Below is a small trained network, with its code and all its weights. Each question gives an input and a class and asks what happens when units are switched off, that is, made to give their printed mean instead of their output.

import numpy as np


def w(rows, s, z=0):
    codes = np.array(rows[::2]) - 128.0
    scale = np.full(codes.shape[1], s)
    scale[-1] = z or s
    return codes * scale


def f(y):
    return np.maximum(y, 0)


def log_softmax(a):
    a = a - a.max(-1, keepdims=True)
    return a - np.log(np.exp(a).sum(-1, keepdims=True))


def net(x, mask):
    res = np.array(x, float).reshape(1, 7) / 4 @ E
    y = f(res @ A[0][:, :-1].T + A[0][:, -1])
    res = res + np.where(mask, y, B[0][:, -1]) @ B[0][:, :-1]
    return log_softmax(res[-1] @ U[:, :-1].T + U[:, -1])


A, B = {}, {}
E = w([
[123,136,128,132,127,123,128,127,133],'x0',
[133,121,130,126,124,132,130,128,128],'x1',
[128,129,125,124,130,127,128,124,126],'x2',
[127,124,138,198,100,92,144,117,3],'x3',
[78,139,227,82,88,157,58,83,110],'x4',
[193,235,111,116,86,173,106,166,106],'x5',
[131,125,127,125,125,126,127,127,128],'x6',
],0.02)
A[0] = w([
[154,150,103,169,95,93,159,149,47,94],'neuron 1',
[119,137,118,126,123,112,119,120,130,83],'neuron 2',
[52,93,196,112,130,124,86,85,119,72],'neuron 3',
[96,95,144,101,130,172,110,91,219,220],'neuron 4',
[83,109,169,196,103,74,118,82,10,79],'neuron 5',
[145,177,156,102,95,153,104,121,114,16],'neuron 6',
[119,108,93,137,164,108,154,134,129,171],'neuron 7',
[103,141,124,130,109,116,137,159,139,78],'neuron 8',
[138,89,100,140,154,108,133,137,142,111],'neuron 9',
[145,122,123,119,148,171,111,145,195,227],'neuron 10',
[87,94,185,117,119,131,103,96,127,99],'neuron 11',
[156,157,93,82,146,152,120,157,218,228],'neuron 12',
[125,132,129,133,154,145,124,133,114,81],'neuron 13',
[133,108,113,132,140,105,157,129,129,100],'neuron 14',
[70,101,156,84,125,104,102,102,133,99],'neuron 15',
[108,126,142,77,137,132,101,135,180,211],'neuron 16',
[137,123,136,176,101,103,130,112,71,133],'neuron 17',
[137,147,89,120,142,149,123,150,169,168],'neuron 18',
[146,192,159,97,89,166,65,125,101,2],'neuron 19',
[147,191,157,96,88,168,75,135,101,2],'neuron 20',
[134,76,85,163,191,64,206,134,161,245],'neuron 21',
[108,119,133,162,102,105,156,96,93,53],'neuron 22',
[154,157,107,108,116,128,124,114,150,35],'neuron 23',
[221,186,76,144,116,150,151,165,127,100],'neuron 24',
[182,170,89,136,141,129,143,167,123,93],'neuron 25',
],0.014,0.0069)
B[0] = w([
[144,114,97,193,171,128,67,170,53,203],'neuron 1',
[123,130,137,121,117,121,122,150,124,128],'neuron 2',
[183,194,93,89,134,78,145,102,90,210],'neuron 3',
[89,163,155,79,200,94,87,172,167,220],'neuron 4',
[173,160,131,122,42,120,187,60,33,238],'neuron 5',
[96,54,166,144,113,182,117,149,145,163],'neuron 6',
[106,95,146,147,92,156,115,135,140,181],'neuron 7',
[145,121,141,122,137,124,132,130,128,130],'neuron 8',
[118,93,149,111,125,170,137,116,135,171],'neuron 9',
[120,142,151,57,93,116,156,99,159,192],'neuron 10',
[146,181,101,102,138,80,121,133,110,189],'neuron 11',
[169,142,113,7,45,146,194,83,178,218],'neuron 12',
[141,118,136,130,123,118,128,135,121,128],'neuron 13',
[125,112,141,142,111,140,115,123,131,159],'neuron 14',
[152,178,92,94,172,110,117,163,118,186],'neuron 15',
[100,127,136,93,169,101,100,134,151,191],'neuron 16',
[134,135,112,156,99,143,105,147,48,187],'neuron 17',
[151,157,102,94,84,139,154,119,167,174],'neuron 18',
[74,45,171,166,115,194,145,136,158,182],'neuron 19',
[60,16,155,174,113,190,133,128,152,180],'neuron 20',
[42,29,202,168,102,216,126,127,167,255],'neuron 21',
[154,117,123,132,82,149,162,133,88,167],'neuron 22',
[148,121,106,110,106,151,157,116,142,145],'neuron 23',
[219,218,70,108,159,42,117,143,116,206],'neuron 24',
[186,170,86,103,115,82,112,138,101,181],'neuron 25',
],0.011,0.032)
U = w([
[48,65,190,93,120,182,126,119,254,241],'0',
[184,198,130,62,58,94,170,90,123,140],'1',
[67,60,187,226,87,178,127,113,97,115],'2',
[182,178,68,178,154,89,52,179,99,4],'3',
[103,199,159,64,238,52,94,114,169,102],'4',
],0.0084,0.0023)

Each question gives the input, the list of numbers given to net, and the class t.
The units are the neurons (one row each of A and B). Each row of codes is followed by its name. A weight is (code - 128) times the scale printed after its matrix; where a second scale follows, it is the last column's (A, B and U).
mask holds one flag per neuron, in row order. A switched-off neuron (its flag False) gives its mean, the last column of its row in B, instead of its output. The means were averaged over made-up inputs and are rounded, as every weight is.
A unit's drop is (log p(t) with every unit on - log p(t) with that unit switched off) / (log p(t) with every unit on - log p(t) with every unit switched off).
The circuit of an input: a set's keep is (log p(t) with only the set's units on - log p(t) with every unit switched off) / (log p(t) with every unit on - log p(t) with every unit switched off). Starting from the 12 units with the biggest drops (on a tie, the unit counted first), units are removed one at a time, each time the one whose removal leaves the highest keep (on an exact tie, the one counted first), for as long as the keep stays at least 0.8.
circuit, biggest first: the units of the circuit, biggest drop first
k most important neurons: the k neurons with the biggest drops, biggest first
drop when u is switched off: that unit's drop, to one decimal
input [-7,0,0,3,-5,0,8], class 2: circuit, biggest first	[neuron 21]
input [1,3,-1,-4,2,0,2], class 4: circuit, biggest first	[neuron 21; neuron 5]
input [4,-7,8,2,7,1,4], class 2: 3 most important neurons	[neuron 20; neuron 19; neuron 12]
input [-7,-4,-1,6,0,2,4], class 3: 3 most important neurons	[neuron 21; neuron 1; neuron 12]
input [8,-5,2,-7,4,0,6], class 4: 2 most important neurons	[neuron 21; neuron 4]
input [8,-4,7,7,-1,1,-6], class 3: 2 most important neurons	[neuron 1; neuron 21]
input [-2,6,7,-7,1,5,7], class 0: 3 most important neurons	[neuron 5; neuron 20; neuron 19]
input [-4,1,-5,8,-5,0,5], class 2: 2 most important neurons	[neuron 21; neuron 3]
input [-2,5,-6,-6,1,2,-6], class 0: 2 most important neurons	[neuron 5; neuron 3]
input [4,8,0,-4,8,0,-6], class 4: 2 most important neurons	[neuron 21; neuron 3]
input [-3,-4,-4,1,-8,-2,-1], class 2: drop when neuron 21 is switched off	0.4
input [-2,6,7,2,-8,0,-1], class 2: drop when neuron 21 is switched off	1.7
input [-1,-7,-5,2,-3,-6,-1], class 2: drop when neuron 20 is switched off	0.0
input [-1,-2,1,-8,3,-1,1], class 4: circuit, biggest first	[neuron 4]
